(in the rows, 128 means zero)
Each row of numbers belongs to one of the nodes below and depends on some of the facts about them. Some rows are named. Which node is each other row?

There are 4 kinds of fact about the nodes: χ, γ, δ, Ψ.
{bani, banu, beze, bipetrik, boba, bokek, bokli, boskifles, bosti, brasin, brufusi, dinum, drifa, finaron, flavim, flefum, fletul, gidal, gokel, golu, grakin, guras, kedek, kesek, klagrol, kloflis, klogreskin, koplibam, muste, pedrimul, pluflar, putre, putruflo, rabrem, repan, ribizal, rogratrul, rubru, sigigru, skoplas, skosom, skostoman, stidos, stifik, stopun, stugraza, tasidruk, tograk, tragis, trumul, vedo, vizuka, zokar} χ b
{bemotul, benibrok, botrek, breste, brogrivon, bruskom, buklok, bulis, dedo, didripli, distosok, dogo, drefluk, drelofum, drenesek, druvo, fabupor, faklor, flizitru, flugik, ginir, graguze, kapu, kazen, klegrem, legror, ludris, mostom, nedrik, nestel, netra, nibro, nimas, nutrus, pligrunu, plokis, revuk, sadastim, skodra, stafo, stenor, stibik, stuso, taklun, teres, tiklil, tofel, tozu, trepak, trerol, tropleskim, truflam, tuni, tuplus, vadrofo, vikluk, vili, vinus, vuskil, zaplir, zizutal} χ a
{boneve, boti, dedra, deflor, drabrum, drusem, fanifi, flegubri, flezon, fliflatom, flumin, flumos, fosi, fufim, gaplek, gregim, grotro, grovin, kapaskal, klumek, listus, madri, manel, matri, mosin, nalir, namel, nuza, pilata, rigrak, rozen, runil, selo, sestik, sika, skinas, sodrak, stodrilol, stokogril, tigepu, trulas, vetrin, visom, zuresuk} χ c
{banu, deflor, didripli, faklor, flefum, flizitru, fufim, gregim, kloflis, nestel, sigigru, stidos, tiklil, trerol, tuni, vadrofo} γ d
{bemotul, beze, flumin, grovin, kapu, klegrem, mostom, nedrik, sika, stokogril, tograk} γ f
{benibrok, brogrivon, druvo, flavim, fliflatom, rozen, zaplir} γ h
{boskifles, ginir, kedek, klumek, trepak} γ i
{bosti, fletul, flezon, golu, grotro, namel, nibro, nimas, pilata, rubru, runil, stafo, stopun, stugraza, tragis, vinus} γ e
{brufusi, drefluk, guras} γ n
{buklok, gidal, pligrunu, vedo} γ j
{bulis, finaron} γ l
{dinum, drenesek, listus} γ o
{drelofum, putruflo, sodrak, stenor} γ m
{flegubri, ludris} γ p
{flumos, mosin, nuza, rigrak} γ g
{legror, muste, skinas, trumul} γ k
{nalir, tropleskim} γ q
[banu, stifik] δ stibik
[bemotul, brogrivon, drenesek, flumos, tasidruk] δ fanifi
[benibrok, faklor, ginir, stafo] δ truflam
[beze, tozu] δ breste
[boba] δ skostoman
[bokek, didripli] δ gokel
[boskifles, sika, tragis] δ klogreskin
[bosti, tofel] δ revuk
[brasin, nedrik] δ bokli
[brufusi] δ vetrin
[buklok, rubru, tuni, vizuka] δ stodrilol
[bulis, flezon, vili] δ bruskom
[dedra, flumin] δ kazen
[deflor, dinum, flavim, grotro, klegrem, legror, rigrak] δ boti
[dogo, drabrum, gregim, guras, sodrak] δ vuskil
[drefluk, grovin, nimas, sadastim, stenor] δ vikluk
[drelofum] δ madri
[drifa, rabrem] δ ribizal
[drusem, finaron] δ dedo
[druvo] δ tigepu
[flefum, muste] δ bani
[flegubri] δ boneve
[fletul, ludris] δ skosom
[fliflatom, fufim, tropleskim] δ zuresuk
[flizitru, listus, stopun] δ taklun
[gaplek, nestel] δ plokis
[gidal] δ matri
[golu, kapu, kloflis] δ rogratrul
[graguze, trerol] δ koplibam
[kapaskal, putre, tiklil, vedo] δ skodra
[kedek] δ flugik
[klumek, vinus] δ netra
[mosin] δ pluflar
[mostom, pilata] δ manel
[nalir, rozen] δ repan
[namel] δ fosi
[nibro, stokogril] δ fabupor
[nutrus] δ sestik
[nuza, runil, tograk] δ botrek
[pedrimul] δ grakin
[pligrunu, stuso] δ klagrol
[putruflo, vadrofo, zaplir] δ zizutal
[sigigru] δ skoplas
[skinas] δ bipetrik
[stidos, tuplus] δ trulas
[stugraza] δ visom
[teres] δ kesek
[trepak] δ zokar
[trumul] δ distosok
[bemotul, bulis] Ψ didripli
[bemotul, boba] Ψ sodrak
[bemotul, benibrok, drelofum, fosi] Ψ skodra
[beze] Ψ trulas
[bipetrik, dedra] Ψ stifik
[boba, boti, mostom] Ψ tasidruk
[boba, boti] Ψ putre
[boba, drefluk] Ψ stopun
[bokek, bokli, boskifles, brasin, brogrivon, bulis, fanifi, flugik, fufim, grotro, klagrol, klegrem, koplibam, matri, plokis, pluflar, putre, rabrem, ribizal, rozen, selo, skoplas, skosom, stidos, stugraza, tasidruk, trulas, tuplus, visom, vizuka, vuskil] Ψ drabrum
[bokek, flugik, flumin, kesek, mostom, teres, vadrofo] Ψ koplibam
[boti, dinum, klumek, legror, pligrunu, rabrem, runil, stifik] Ψ deflor
[botrek, dinum] Ψ pluflar
[brasin, sodrak, stafo, vinus] Ψ guras
[brasin, nutrus, vikluk] Ψ stenor
[brasin] Ψ pilata
[breste] Ψ mostom
[brufusi, stidos] Ψ bruskom
[buklok] Ψ finaron
[buklok] Ψ grotro
[bulis, rubru] Ψ stibik
[bulis] Ψ beze
[dedo] Ψ rogratrul
[dedra] Ψ stodrilol
[dedra] Ψ dinum
[deflor, drifa, finaron, nestel, pligrunu, putre, repan, selo, skoplas, vuskil] Ψ boskifles
[didripli] Ψ klumek
[drefluk, drelofum, kazen, trerol] Ψ vuskil
[drusem, flumos, pilata, rozen, skosom, tofel, trulas] Ψ flugik
[druvo, trerol] Ψ fufim
[faklor, stenor, tozu] Ψ flegubri
[finaron, klegrem, pluflar, runil] Ψ vedo
[flavim, mostom, tiklil, trumul, vinus] Ψ selo
[flefum] Ψ trepak
[fletul, mosin, taklun, trulas] Ψ distosok
[flugik, nuza, pluflar, stokogril, vedo] Ψ zokar
[fufim] Ψ benibrok
[ginir, tragis] Ψ gaplek
[gokel, trumul] Ψ drusem
[golu] Ψ teres
[graguze] Ψ tiklil
[grakin, trerol] Ψ bokek
[grotro] Ψ listus
[kapu, rabrem] Ψ rubru
[legror, tasidruk] Ψ matri
[muste] Ψ runil
[nalir, stopun] Ψ skoplas
[nestel, stugraza, vinus, vuskil] Ψ brogrivon
[pilata, trumul] Ψ nedrik
[rabrem] Ψ fletul
[revuk] Ψ flavim
[rozen] Ψ klagrol
[sadastim] Ψ manel
[sika] Ψ boneve
[stidos] Ψ zuresuk
[stifik, vedo] Ψ vinus
[teres] Ψ taklun
[tigepu, tograk] Ψ gokel
[tozu] Ψ nutrus
[tozu] Ψ flumin
[tragis] Ψ repan
[tropleskim] Ψ drenesek
[tropleskim] Ψ flumos
[trulas] Ψ trumul
[trulas] Ψ stuso
[vetrin] Ψ nibro
[vizuka] Ψ drifa
[zuresuk] Ψ ribizal

Some rows with their names:
[134 134  95  65 122 150 136 136  92  83 132  71 143 120 135 119 149 153
 113 156 133 129 105  73 163 122 159 112 115 108 168 137  96 101 130 147
 101  97 127  90 131 132  65  95 128] : fletul
[123 132 147 107 118 145 161 147  35  95 139 108 185 114 154 106 105 135
 118 160 133 126 121  75 148 105 154  96  37 106 185 166 102  93 120 150
 120  69 141  93 109 121  77  99 110] : skosom
[128 150 112 131 122 166 159 147 150 101  93 103 124 112 164 121 124 125
 178 153 144 138 107  77 154 104 162 116  77 111 150 147 135  99 120 146
 112 127 110  77  89 138  84  88 142] : dogo
[126 138 116  70 125 147 137 143  87 100 111  84 172 121 151 123 140 129
 137 149 144 132 108  79 151 109 151 109  56 102 169 172 110 113 114 148
 121 103 142  81 134 137  92  96 132] : tofel
[109 135 110  53 154 136 149 136  94  91 133  92 151  90 115 126 143 155
  80 145 120 107 116 107 109 121 147  98 141  94 158 114 102 121 114 159
  72 136 142  85 171 152  99  93 106] : flumos
[122 135 100  94 136 151 163 150 147  89 110 108  94  95 124 129 150 144
 159 146 127 114 114  89 117 121 150  98 149 103 142 107 136  92 126 154
  58 111 102  89 137 105  74  89 116] : flezon
[135 156 100  44 131 133 143 138 119 106 104  90 115  96 108 123 165 149
 134 129 122 114 120  88 134 128 146 139 199 113 146 136 141 111 129 158
  51  98 138  94 141  75  53 100 123] : klumek
[146 150  99  60 119 142 141 144 107  93  90  96 160 116 134 117 145 151
 124 144 141 135 109  83 165 128 154 116 106  98 162 152 120 117 114 155
 124 120 120  84 119 121  72  97 135] : didripli
[147 153 106 108 117 139 121 135  87  97 103 102 137 106 145 121 122 150
 136 131 130 134 142 100 189 114 155 172 138 128 165 156 156  95 144 161
 106  85 123  98 100  98  81  96 125] : drifa
[133 125 109  93 123 154 159 149 135  98  71  73 105 130 142 121 143 134
 183 157 145 137 100  70 174 113 159 100  81 104 156 144 132  98 131 143
 100 103 117  86 120 113  83  91 126] : nedrik
[134 137 110  68 122 142 144 139 103 104  86  68 137 128 141 118 148 136
 152 152 142 133 103  66 171 116 155 117  90 106 165 161 120 108 132 145
  99  94 145  89 125 113  77  98 128] : kapu
[122 135 141 133 122 129 166 145  56 104 112 119 187 105 172 104 104 126
 150 161 140 121 125  55 158 110 158  93  41 103 184 158 129  95 127 156
 123  79 159  92  86 121  89 104  99] : tuplus
[123 142 146 134 117 133 167 146  46 100 107 126 185 111 166 105  92 128
 145 161 139 124 126  66 160 111 153  89  22 101 181 161 134  92 123 152
 123  77 159  96  87 115  89 108 100] : plokis
[136 135  93  73 123 149 134 136  94  85 129  76 139 117 136 118 148 153
 116 154 132 130 109  74 169 123 160 117 122 110 167 133 105  98 135 148
  98  97 124  92 124 127  65  94 127] : tragis
[132 147 115  75 119 152 133 143  87  96  99  94 156 124 145 128 123 136
 138 146 144 137 113  97 160 112 147 115  51 103 160 172 126 106 114 147
 116 103 135  86 131 126  92  98 134] : taklun
[121 131 122 111 137 152 162 156 145 100 105 117 104  92 132 133 141 132
 178 138 129 118 124 107 111 104 147 114 122 108 143 131 144  97 119 159
  70 110  93  82 134  98  91  83 120] : kapaskal
[131 141 117  51  95 119 164 143 106 117  46  50 129 126  99 111 161 135
 156 153 139 143 102  53 180 128 157 142 119 122 151 177 146 107 110 155
 118  66 139  86 121 100  73 104 132] : legror
[104 134  84 101 118 139 165 144 141  82 111 109 103  80 101 139 144 143
 131 155 123 119 118  92 110 136 151 110 134 113 126 104 154  81 101 163
  85 101  85  83 138 146  97  90 120] : rigrak

Which node is each row?
No name comes twice in this set of rows, the named rows included.
[109 130 147  94 139 129 179 147  66 118 128 118 152  84 129 111 111 116
 135 148 120 108 119  79 103 101 145 102  82 107 166 149 125 105 115 162
  70  85 137  88 126 107  88  98 108]  rozen
[116 142 105  49 137 143 152 139 107  96 141  95 142  96 121 125 160 141
 119 146 124 109 108  83 103 123 146  98 141 102 152 133 104 109 116 152
  63 104 136  86 152 113  66  97 120]  pilata
[132 148  85  59  97 130 137 134  93  84 110  71 147 109 101 121 161 160
  97 155 129 137 115  74 169 142 160 143 148 122 153 144 126  96 109 161
 127  81 112  87 123 134  67  98 134]  dinum
[134 128 111  59 133 142 191 157 144 100  77  99  80  97  92 115 136 144
 151 148 121 121  96  84 123 123 150  93 147  98 140 110 128 106 115 158
  59 117  84  85 133  94  63  89 129]  flegubri
[121 147 119  78 136 144 147 147 113 106 122 112 133  92 126 131 145 133
 145 131 127 116 126 109 112 109 143 130 133 112 150 149 136 106 116 160
  70 103 119  85 143  99  84  90 123]  dedra
[ 97 142 118 110 114 118 180 141  83 102 128 110 151  82 117 114 158 138
 132 165 122 104 127  53 107 134 155  97 141 113 152 128 143  82 108 163
  86  63 147  92 118 110  70 104  91]  grotro
[120 139 123  60 134 141 160 145 112 110 113  87 120 100 117 121 158 134
 151 140 126 113 112  84 115 112 146 116 140 108 153 146 125 107 122 153
  54  91 134  88 149  87  66  95 121]  stokogril
[132 127 122 104 115 167 150 154 102  85 106 101 122 126 142 126 117 143
 151 152 139 140 115 104 159 105 153 107  57 108 160 151 121  88 123 147
 111  94  93  88 126 121  85  85 132]  zokar
[134 141 120  80 115 156 133 144  78  91 120  93 147 123 138 123 121 143
 125 144 135 138 119 103 162 108 150 129  75 112 165 165 117  97 122 149
 111  87 118  90 130 120  80  93 133]  bipetrik
[106 138 168 135 137 126 183 151  55 109 116 136 167  88 143 106 108 139
 141 147 123 102 145  94 113 107 147  92 101 101 175 141 141  97 124 161
  83  85 160  98 119  89  91 101  75]  fanifi
[104 145 154 181 133 145 206 155 109 115 131 152 141  72 163 103 107 115
 181 157 123 103 131  63  93  99 158  89  98 111 161 126 143  85 120 161
  76  99 125  86  69 103  71  95  96]  drabrum
[111 136 126 106  99 117 169 139  76 108  87  77 166 117 133 106 149 131
 153 172 140 128 114  32 165 128 163 109  83 116 166 166 140  87 116 153
 126  52 163  92 102 119  79 108 104]  klegrem
[126 130 134 123 123 138 158 145  57 100 132 108 172 106 160 105 112 134
 136 155 132 123 126  70 158 104 161 112  73 113 184 153 112  93 133 157
 116  76 134  94  98 117  80  95 106]  vizuka

The same nodes again, as new rows of numbers:
Some rows with their names:
[ 84 132 121 113 146 167  90 132 142 139  86 157 152 163  93 149 133 129
 171 167 157  95 159 158 131 133 168 172 113] : teres
[114 194 184 182 107 169  46 125  95  74  93 113  87 100 137  97  76 102
 174  97 135 132 139 156 130 124 116 178 156] : koplibam
[ 82 161 153 179 122 165  46 141 117  79  85 129  86 110  87 129  94 104
 172 154 157  94 157 160 142 135 171 184 112] : flugik
[ 75 120 163 101  88 143  59 148  86  85  83 121  95 177 155 160  78 181
 172  93 150  89 147 146 133 137 172 106  94] : flumos
[129 156 109 138 161 160 124 144 139  88 110 145 168 173 147 142 153 176
 136 176 151 133 155 157  84 128 109 169  88] : tropleskim
[152 134 172 182  84 113  63 154  90  74 103 129  85  99 153 118  68 106
 153  92 125 150  76 148  96  53  93 178  98] : fanifi
[116 143 161 162 159  89 121 114 121 151 164 155  88 120 141 144 124 134
 111 147 167 113 103  88  77 113  99  98  89] : rogratrul
[ 87 129 143 137 140  88 126  97  94  85 171 119 100 151 144 154 151 183
 117 142 160 141 139 113  73 132  86 106 104] : kloflis
[115 145 165 160 156  91 118 123 125 148 157 155  89 122 139 146 127 134
 110 148 166 112 110  85  75 114 100  99  90] : skostoman
[ 81 132 186 105  99 106 105  93 133 158 144 171  95 118  89 148  87 119
 157 101 146 101 101 103 149 121 152  99 147] : tograk
[139 171 110 131 160 161 120 149 158 114 103 164 166 170 147 126 148 171
 129 172 133 147 141 155 103 112 118 159  91] : buklok
[156 128 110  98  90 160 128 152 169  77 154 165 164 150 100 123 152 174
  97 140  86 166 150 137  80  74  92 173 130] : nestel
[114 150 184 138 135  99 113  96 143 158 159 158 106 146 118 126  71 118
 124 114 166  93 109 116 126 110 140 103 157] : brufusi
[116 150 165 161 154  86 119 118 124 148 158 157  86 124 142 142 127 131
 110 143 168 112 108  84  75 111 103 100  90] : bani
[148 185 175 182 124 140  87 119 112  77 164 134  91 118 144  99  85 108
 157  94 104 155  94 160 122  82  91 123 162] : vizuka
[ 86 123 183 107  75  80 122  77 109 162 148 156 103 165  92 137  69 157
 117  99 139 123  74 133 123 133 153 108  87] : grovin
[157 194 168 110 146  90 122 153 136  86 133 107 128 178 152  92 150 187
  93 149 166 133 157 109  83 135 136 122 170] : dinum
[132 122 109 138 155 129 124 138 166 155 136 181 146 102 103 130 135 132
 122 174 166 135 101  94  79  83 104 151  84] : stibik

Rows to name:
No name comes twice in this set of rows, the named rows included.
[ 99 188 180 180 123 165  59 105  96  75 122 114  86 124 141 118  77 108
 174  96 129 120 137 162 142 126 110 153 166]  bokek
[ 78 124 110 109 119 167 122 130 113  79  98 125 137 154 100 155 151 164
 171 167 152 111 160 152  99 137 131 181 103]  vadrofo
[ 88 114 158 100 121 162 101 138 163 160  96 186 167  95  89 154  93 135
 148 126 159 103  95  98 160  56 133 132 111]  bemotul
[148 132 177 181 108 168  53 148 159  81 106 183 161  94 115  85  68 106
 172  92  95 169  77 160 158  51  90 182 160]  brogrivon
[123 139 128 164 147 164 103 135 155 103 120 175 149  99 103 109 113 112
 165 149 105 164  90 158 151  74 100 180 112]  bulis
[114 185 151 170 159  89 126 116 104 116 159 126 122 174 155 143 140 177
 112 156 161 139 122 130  83 126  96 100  95]  gidal
[115 140 171 173  84 106  75 148  92  77  92 115  84 157 155 137  70 111
 168  95 150 101 109 143  82 131 160 166  90]  trulas
[145 186 177 166 121 134  92 134 123  82 153 137  93 150 136 109 112 114
 135  96 106 128 121 153 108 104 102 104 167]  rabrem
[ 82 119 186  97  76 106  74 117  91 156  83 136  86 166 124 152  70 123
 172  95 144  87 113 145 151 137 173 128 112]  flumin
[161 188 174 102  88 106 101 155 167 100 146 176  93 169 123  91 150 123
  88  92  85 132 137  84  74  63 116  98 153]  repan
[ 84 116 142 102 138 133 119  97 166 159 137 188 164  98  75 147  89 125
 163 163 157 125  80 108 151  88 137 149  92]  nedrik
[120 196 171 135 155 141 110 141 106  92 107 118 111 180 154 140 146 172
 122 124 127 107 155 145  91 135 146  96 136]  vedo
[158 194 180 170  86 143  74 154 165  76 153 163  83 108 133  76 121 106
 100  92  86 165  94 121  86  55  91 105 166]  skoplas
[145 189 182 178 119 152  69 141 119  77 121 134  86 113 135 106 102 106
 151  99 134 130 128 125  89 103 106 115 136]  pluflar

Now the same nodes, written a new way:
Named rows:
[135 123 114 115 128 124 145 111 152 135 122 152 128 129 124 119 119 136
 150 143 113 127 117 134 137 135 141 133 132 135 132 128 129 126 135 129
 116 128 136 132 119 140 130 138 127] : stafo
[123 145 103 128 101 138 125 124 140 130 130 136 124 121 127 130 124 125
 157 158 111 123 127 121 137 135 143 136 135 131 121 125 127 126 129 115
 124 160 120 125 130 115 138 140 124] : teres
[130 129 129 149 121 146  95 119 141 120 131 127 143 135 115 124 138 127
 163 152 148 119 120 123 129 126 139 129 140 126 120 132 122 123 130 112
 150 175 127 130 137  99 135 151 117] : stenor
[126 125 117  96 135 135 144 123 141 136 132 159 127 136 128 129 121 128
 138 129 124 130 116 131 139 137 132 128 125 133 135 134 128 124 133 121
 120 128 141 136 121 125 115 123 131] : kazen
[126 122 122 138 137 134 121 113 125 128 132 158 128 121 123 115 143 118
 158 113 119 126 120 135 136 131 135 129 142 133 133 130 126 117 131 116
 141 134 128 122 130 127 144 140 123] : zizutal
[126 116 122 105 138 113 130 127 143 131 135 141 126 144 127 121 132 130
 131 131 132 136 127 127 134 129 130 127 125 136 127 129 137 123 134 122
 105 143 148 143 126 125 109 130 138] : vuskil
[140  99 131 133 162 118 107 123 133 116 133 125 134 137 115 106 150 131
 130 125 148 138 134 132 145 135 136 121 150 141 128 126 135 117 137 119
 123 147 143 139 147 114 122 149 138] : skodra
[131 121 120 148 139 126 128 113 138 130 124 152 126 110 120 122 132 143
 150 106 125 124 112 137 133 133 142 133 154 141 128 135 132 116 142 123
 129 133 121 121 134 123 152 139 118] : flizitru
[126 117 117 142 141 132 123 117 128 128 130 153 128 116 123 120 145 118
 155 109 120 122 118 136 137 133 134 130 140 134 133 128 125 118 132 120
 142 133 129 124 128 119 142 138 124] : truflam
[141 131 132 102 141 130 124 123 124 117 141 145 128 132 120 117 117 137
 118 135 147 138 126 123 137 126 132 118 116 135 121 121 130 129 125 131
 103 131 134 141 120 144 100 121 129] : skoplas
[152 131 142 138 152 135 101 119 118 117 138 159 143 115 127 126 125 131
 159 114 153 132 117 138 135 124 129 122 128 124 122 124 119 129 124 133
 144 151 114 125 123 131 150 143 115] : putruflo
[132 138 116  84 134 129 146 118 137 127 130 163 132 122 132 131  94 137
 130 136 130 133 111 133 131 122 128 122 118 131 133 125 120 137 127 135
 110 122 137 131 103 151 123 107 117] : boba
[153 121 127 103 146 131 134 112 131 117 138 147 124 131 126 125 102 164
 117 112 118 132 128 144 132 119 127 120 123 146 129 129 130 129 139 138
 106 111 127 137 122 163 119 130 117] : dinum
[147 142 127 134 127 141  91 123 117 106 141 103 127 125 113 110 126 138
 123 157 143 140 149 106 140 131 151 121 113 137 107 127 133 121 120 122
 109 171 110 139 147 129 105 145 127] : koplibam
[117 129 129  84 104 133 173 112 136 149 137 123 120 141 139 142 118 116
 118 149 139 121 111 140 140 138 123 123 131 134 142 161 127 130 135 131
 121 122 138 133 109 149 124 119 126] : boti
[120 130 141 127 112 131 152 115 119 149 134 117 125 114 129 126 141 113
 139 114 146 110 119 142 141 137 130 127 143 134 144 151 121 121 132 130
 153 128 116 115 125 120 158 136 121] : vetrin
[122 129 135 105 106 119 160 114 153 143 130 100 127 130 126 131 120 127
 126 160 142 117 116 135 134 133 130 128 142 137 136 152 127 131 137 136
 124 122 133 139 119 138 132 133 128] : nalir
[146 132 140 154 107 129 112 116 129 128 138  58 124 121 116 112 152 124
 132 154 145 124 147 126 135 135 138 132 150 144 131 143 125 122 134 131
 161 152 111 129 151 114 147 167 127] : flegubri

Name these rows:
No name comes twice in this set of rows, the named rows included.
[115 131 144 138 114 142 129 116 132 136 129  92 124 124 121 134 140 136
 130 125 142 105 123 138 127 125 125 133 167 147 144 150 116 125 146 127
 171 127 124 122 138 119 161 141 112]  grovin
[115 131 142 136 105 137 142 118 125 142 133 111 114 112 127 141 136 136
 135 125 134 118 122 151 130 128 121 136 158 145 143 152 120 127 138 133
 167 121 121 115 129 119 164 137 113]  sika
[120 132 134 116 102 127 153 114 150 142 132  98 121 124 119 135 121 146
 114 153 151 117 122 129 135 132 138 130 150 140 131 158 138 124 143 130
 120 128 128 135 127 135 129 136 128]  fufim
[111 127 139 111 120 127 154 112 126 151 134 117 126 126 128 128 134 117
 124 128 144 118 120 141 139 137 127 127 138 136 145 156 123 126 133 129
 137 123 133 127 122 129 144 127 126]  fosi
[114 120 123 129 122 116 142 104 128 135 139  90 117 113 131 127 134 133
 116 116 138 113 122 136 149 141 145 127 146 143 148 146 136 118 149 128
 144 130 113 112 142 124 153 141 119]  rigrak
[134 123 127 101 131 137 147 110 154 131 118 166 154 146 129 128 123 124
 165 159 144 125  98 133 132 123 129 124 128 121 130 127 118 133 131 126
 124 138 146 140  99 141 124 129 122]  drefluk
[147 140 133 120 140 134 130 109 130 122 132 161 147 123 129 118 118 127
 162 141 150 134 111 134 135 125 132 122 111 119 122 128 118 138 119 144
 124 147 118 134 108 143 136 137 118]  brufusi
[125 130 126 107 132 135 135 120 151 135 125 172 136 141 132 144 118 127
 154 147 141 128 101 143 133 120 122 126 128 125 132 139 122 131 129 121
 126 141 140 137 108 121 129 127 125]  drelofum
[123 138 109 146 113 138 133 116 142 136 120 157 121 108 123 131 126 143
 162 121 109 118 121 128 131 133 148 137 143 137 122 136 127 117 132 117
 131 139 113 118 131 121 146 135 115]  faklor
[136 117 124 138 140 130 129 106 141 128 124 145 144 121 119 110 137 128
 155 115 121 114 115 131 132 133 144 134 146 137 134 117 122 122 141 126
 141 130 125 125 130 137 152 145 116]  nimas
[117 137 112 124 117 148 130 118 127 136 131 147 126 123 122 127 137 116
 161 129 111 112 122 121 132 135 143 131 137 130 129 120 117 122 130 114
 141 140 116 123 122 120 142 129 117]  vikluk
[135 135 112 140 112 126 106 124 142 119 131 114 126 131 119 124 133 136
 138 161 123 133 138 117 136 133 147 133 137 132 122 129 131 121 131 112
 129 166 127 138 145 109 122 147 128]  stuso

